Here is a tiny trained network, its code and every weight. The questions are about switching its units off for an input and a target symbol, where a switched-off unit gives its printed mean instead of its output.

import numpy as np


def w(rows, s, z=0):
    codes = np.array(rows[::2]) - 128.0
    scale = np.full(codes.shape[1], s)
    scale[-1] = z or s
    return codes * scale


def f(y):
    return np.maximum(y, 0)


def softmax(a):
    e = np.exp(a - a.max(-1, keepdims=True))
    return e / e.sum(-1, keepdims=True)


def log_softmax(a):
    a = a - a.max(-1, keepdims=True)
    return a - np.log(np.exp(a).sum(-1, keepdims=True))


def net(x, mask):
    ids = ['Δεζμξπτ'.index(c) for c in x.split()]
    T = len(ids)
    res = E[ids] + P[:T]
    u = 0
    for l in range(2):
        r = res
        for j in range(2):
            rows = slice(3 * j, 3 * j + 3)
            q, k, v = (r @ M[l][rows].T for M in (Q, K, V))
            z = softmax(np.where(np.tri(T) > 0, q @ k.T / 3**0.5, -1e9)) @ v
            o = O[l][rows]
            res = res + np.where(mask[u + j], z, o[:, -1]) @ o[:, :-1]
        u += 2
        y = f(res @ A[l][:, :-1].T + A[l][:, -1])
        res = res + np.where(mask[u : u + 12], y, B[l][:, -1]) @ B[l][:, :-1]
        u += 12
    return log_softmax(res[-1] @ U[:, :-1].T + U[:, -1])


Q, K, V, O, A, B = {}, {}, {}, {}, {}, {}
E = w([
[211,104,125,175,176,104,215],'Δ',
[209,91,20,138,152,168,80],'ε',
[3,130,172,167,128,173,36],'ζ',
[147,207,108,164,121,15,41],'μ',
[137,105,157,83,55,131,254],'ξ',
[60,86,118,183,229,100,158],'π',
[139,183,169,152,129,248,99],'τ',
],0.017)
P = w([
[151,108,153,254,28,137,156],'0',
[140,111,154,191,87,130,153],'1',
[137,125,153,162,116,119,142],'2',
[125,136,143,141,145,104,125],'3',
[118,159,124,127,165,97,121],'4',
[114,170,110,113,183,91,121],'5',
[110,180,100,95,194,83,120],'6',
[92,201,78,91,200,81,123],'7',
],0.0084)
Q[0] = w([
[253,147,121,138,140,245,131],'L0H0',
[191,152,184,167,171,62,142],'L0H0',
[152,141,121,55,123,94,26],'L0H0',
[67,147,164,188,120,253,169],'L0H1',
[102,138,190,28,76,133,85],'L0H1',
[209,155,158,96,88,64,143],'L0H1',
],0.0059)
K[0] = w([
[208,188,118,114,109,174,108],'L0H0',
[104,172,164,175,154,68,160],'L0H0',
[126,86,122,103,127,128,1],'L0H0',
[132,128,189,151,130,176,126],'L0H1',
[58,191,108,110,79,170,147],'L0H1',
[191,103,165,73,97,87,143],'L0H1',
],0.0078)
V[0] = w([
[138,16,129,153,154,159,78],'L0H0',
[177,59,77,122,70,58,125],'L0H0',
[229,130,72,196,141,102,149],'L0H0',
[174,92,113,229,230,163,57],'L0H1',
[143,115,187,95,184,74,195],'L0H1',
[255,212,172,87,170,186,117],'L0H1',
],0.0064)
O[0] = w([
[93,120,96,87,149,163,169,133],'L0H0',
[76,199,183,182,125,141,128,129],'L0H0',
[156,169,199,97,145,78,103,252],'L0H0',
[165,19,185,44,89,154,111,243],'L0H1',
[148,254,98,99,76,101,67,121],'L0H1',
[100,61,163,114,161,51,88,112],'L0H1',
],0.007,0.0035)
A[0] = w([
[50,160,106,189,124,148,139,253],'L0N0',
[42,118,201,119,164,124,156,147],'L0N1',
[114,62,91,85,179,211,140,103],'L0N2',
[210,142,95,100,43,173,128,92],'L0N3',
[60,97,94,107,180,58,71,112],'L0N4',
[44,133,57,84,182,152,140,44],'L0N5',
[175,81,178,111,219,131,75,133],'L0N6',
[204,163,89,197,173,174,99,134],'L0N7',
[184,44,52,254,143,106,176,87],'L0N8',
[136,171,100,173,161,145,105,110],'L0N9',
[109,115,183,91,92,136,116,121],'L0N10',
[160,164,153,72,48,207,90,172],'L0N11',
],0.0095,0.0043)
B[0] = w([
[161,94,164,82,214,137,128,229],'L0N0',
[174,101,190,168,55,230,216,207],'L0N1',
[137,255,92,25,198,53,43,228],'L0N2',
[104,26,212,168,87,136,168,166],'L0N3',
[172,65,169,189,45,203,136,200],'L0N4',
[182,161,95,27,139,101,91,165],'L0N5',
[72,200,96,91,118,161,144,254],'L0N6',
[173,75,226,75,89,175,158,193],'L0N7',
[145,56,228,173,9,139,189,197],'L0N8',
[117,106,146,125,158,206,98,154],'L0N9',
[166,166,93,189,79,146,152,162],'L0N10',
[193,98,124,157,54,153,114,191],'L0N11',
],0.0071,0.0067)
Q[1] = w([
[78,168,55,123,173,151,222],'L1H0',
[84,170,60,121,3,108,92],'L1H0',
[117,94,145,38,141,235,83],'L1H0',
[50,152,132,169,148,154,99],'L1H1',
[239,119,190,127,98,137,192],'L1H1',
[180,40,158,113,164,89,208],'L1H1',
],0.0064)
K[1] = w([
[1,141,104,143,115,59,220],'L1H0',
[139,201,114,161,39,122,117],'L1H0',
[33,109,106,96,150,164,38],'L1H0',
[34,148,151,234,93,181,83],'L1H1',
[208,61,91,144,142,108,178],'L1H1',
[96,153,161,92,157,33,169],'L1H1',
],0.0078)
V[1] = w([
[138,109,89,195,152,179,2],'L1H0',
[94,249,133,110,105,76,130],'L1H0',
[162,152,84,141,84,190,150],'L1H0',
[107,101,128,138,167,51,186],'L1H1',
[153,178,93,78,47,84,49],'L1H1',
[134,159,153,142,103,208,125],'L1H1',
],0.0073)
O[1] = w([
[122,13,131,222,125,152,223,42],'L1H0',
[216,93,80,155,186,106,209,14],'L1H0',
[57,102,222,1,136,58,140,205],'L1H0',
[125,41,146,80,40,149,109,85],'L1H1',
[57,155,191,206,137,85,235,37],'L1H1',
[102,62,206,92,205,9,137,253],'L1H1',
],0.0051,0.0057)
A[1] = w([
[87,139,93,221,80,99,143,163],'L1N0',
[118,188,110,254,190,143,101,175],'L1N1',
[166,68,164,145,36,209,178,82],'L1N2',
[144,48,153,185,13,189,165,37],'L1N3',
[122,233,17,171,184,106,48,154],'L1N4',
[132,205,165,122,163,143,90,61],'L1N5',
[138,196,75,94,230,98,110,3],'L1N6',
[154,120,144,153,166,160,93,163],'L1N7',
[86,107,155,165,151,173,156,167],'L1N8',
[115,172,66,139,231,82,144,77],'L1N9',
[116,155,71,170,53,145,186,62],'L1N10',
[170,113,134,130,47,192,142,195],'L1N11',
],0.0095,0.0054)
B[1] = w([
[62,102,107,214,138,137,163,137],'L1N0',
[121,192,103,156,214,211,162,145],'L1N1',
[44,93,89,165,95,25,120,240],'L1N2',
[216,205,113,76,200,168,147,184],'L1N3',
[152,171,134,206,23,242,45,136],'L1N4',
[110,123,107,117,130,109,95,190],'L1N5',
[7,56,35,252,126,62,55,141],'L1N6',
[145,140,158,101,134,101,139,187],'L1N7',
[159,106,139,129,96,106,123,168],'L1N8',
[182,131,158,193,42,238,159,130],'L1N9',
[146,98,133,110,101,92,141,130],'L1N10',
[93,93,167,150,110,148,169,254],'L1N11',
],0.013,0.0085)
U = w([
[158,138,135,161,119,134,99,2],'Δ',
[135,142,126,177,167,136,144,122],'ε',
[87,152,75,122,241,2,88,141],'ζ',
[90,123,95,186,133,101,87,51],'μ',
[215,184,156,52,193,156,145,237],'ξ',
[182,113,117,155,126,117,107,63],'π',
[123,31,172,205,92,111,156,157],'τ',
],0.0089,0.0037)

Each question gives the input, a string of symbols that net reads in full, and the target symbol t.
The units are the heads (3 rows each of Q, K, V and O) and the neurons (one row each of A and B). Each row of codes is followed by its name. A weight is (code - 128) times the scale printed after its matrix; where a second scale follows, it is the last column's (O, A, B and U).
mask holds one flag per unit, layer by layer, with each layer's heads first. A switched-off unit (its flag False) gives its mean, the last column of its rows in O or B, instead of its output. The means were averaged over made-up inputs and are rounded, as every weight is.
A unit's drop is (log p(t) with every unit on - log p(t) with that unit switched off) / (log p(t) with every unit on - log p(t) with every unit switched off).
The circuit of an input: a set's keep is (log p(t) with only the set's units on - log p(t) with every unit switched off) / (log p(t) with every unit on - log p(t) with every unit switched off). Starting from the 12 units with the biggest drops (on a tie, the unit counted first), units are removed one at a time, each time the one whose removal leaves the highest keep (on an exact tie, the one counted first), for as long as the keep stays at least 0.8.
units of the circuit, in order: the units of the circuit, biggest drop first
most important unit: the unit with the biggest drop
top k neurons: the k neurons with the biggest drops, biggest first
top k neurons in layer l: the k neurons of layer l with the biggest drops, biggest first
which heads matter: for each layer, one digit per head in row order, 1 if its drop is at least 0.15 and else 0, layers parted by /
input τ ζ τ Δ ξ π, target τ: units of the circuit, in order	[L0N4]
input ε ζ ζ π ζ, target ζ: units of the circuit, in order	[L0N2, L0H0, L1H1]
input ξ τ ζ Δ ξ, target ξ: top 2 neurons	[L0N8, L0N2]
input ε Δ μ Δ, target ξ: units of the circuit, in order	[L0H0, L1N2]
input ζ ξ μ, target τ: top 4 neurons	[L0N7, L0N2, L0N6, L0N4]
input ζ ξ Δ ε ξ, target ξ: units of the circuit, in order	[L0H1, L1H0]
input ξ ξ ξ, target ζ: top 4 neurons	[L0N2, L0N8, L1N6, L0N4]
input τ μ τ τ τ, target μ: which heads matter	11 / 01
input Δ μ Δ ζ Δ τ Δ ζ, target ξ: top 3 neurons in layer 0	[L0N4, L0N1, L0N2]
input ζ ζ π ζ, target ζ: top 3 neurons in layer 0	[L0N1, L0N2, L0N8]
input ξ ξ τ ξ τ μ, target ξ: which heads matter	01 / 10
input ξ ξ ζ Δ ε ζ ξ, target ζ: top 4 neurons in layer 0	[L0N8, L0N2, L0N4, L0N7]
input ζ π ζ τ, target τ: units of the circuit, in order	[L0N11, L1N11]
input ξ τ μ, target ξ: units of the circuit, in order	[L1N2]
input Δ ε ξ τ Δ ξ ζ, target τ: top 4 neurons	[L0N4, L0N1, L1N2, L1N8]
input π Δ π μ, target Δ: which heads matter	00 / 00
input ε π τ ε, target ξ: top 2 neurons in layer 0	[L0N2, L0N3]
input ξ τ ξ π Δ Δ π, target ξ: which heads matter	01 / 00
input ξ Δ ζ ξ Δ ζ Δ, target ζ: which heads matter	11 / 11
input ε π ξ ξ ε, target ξ: most important unit	L0H0
input τ ξ ξ τ ζ ξ τ ξ, target μ: top 3 neurons in layer 0	[L0N8, L0N4, L0N7]
input Δ ζ Δ, target ξ: top 3 neurons	[L0N2, L1N2, L0N0]
input μ τ μ τ Δ ε μ, target ε: top 2 neurons	[L0N4, L0N2]
input ζ π μ, target τ: top 2 neurons in layer 0	[L0N2, L0N6]
input π ξ Δ ζ Δ Δ, target ζ: top 2 neurons in layer 0	[L0N2, L0N4]
input ξ ξ Δ π τ, target τ: top 2 neurons	[L1N2, L1N11]
input ξ ζ ζ τ Δ ζ π, target τ: top neuron	[L0N8]
input Δ Δ μ, target Δ: which heads matter	00 / 10
input μ ξ ζ ζ ε Δ, target τ: which heads matter	00 / 00
input Δ τ ε, target τ: top 2 neurons in layer 0	[L0N8, L0N3]
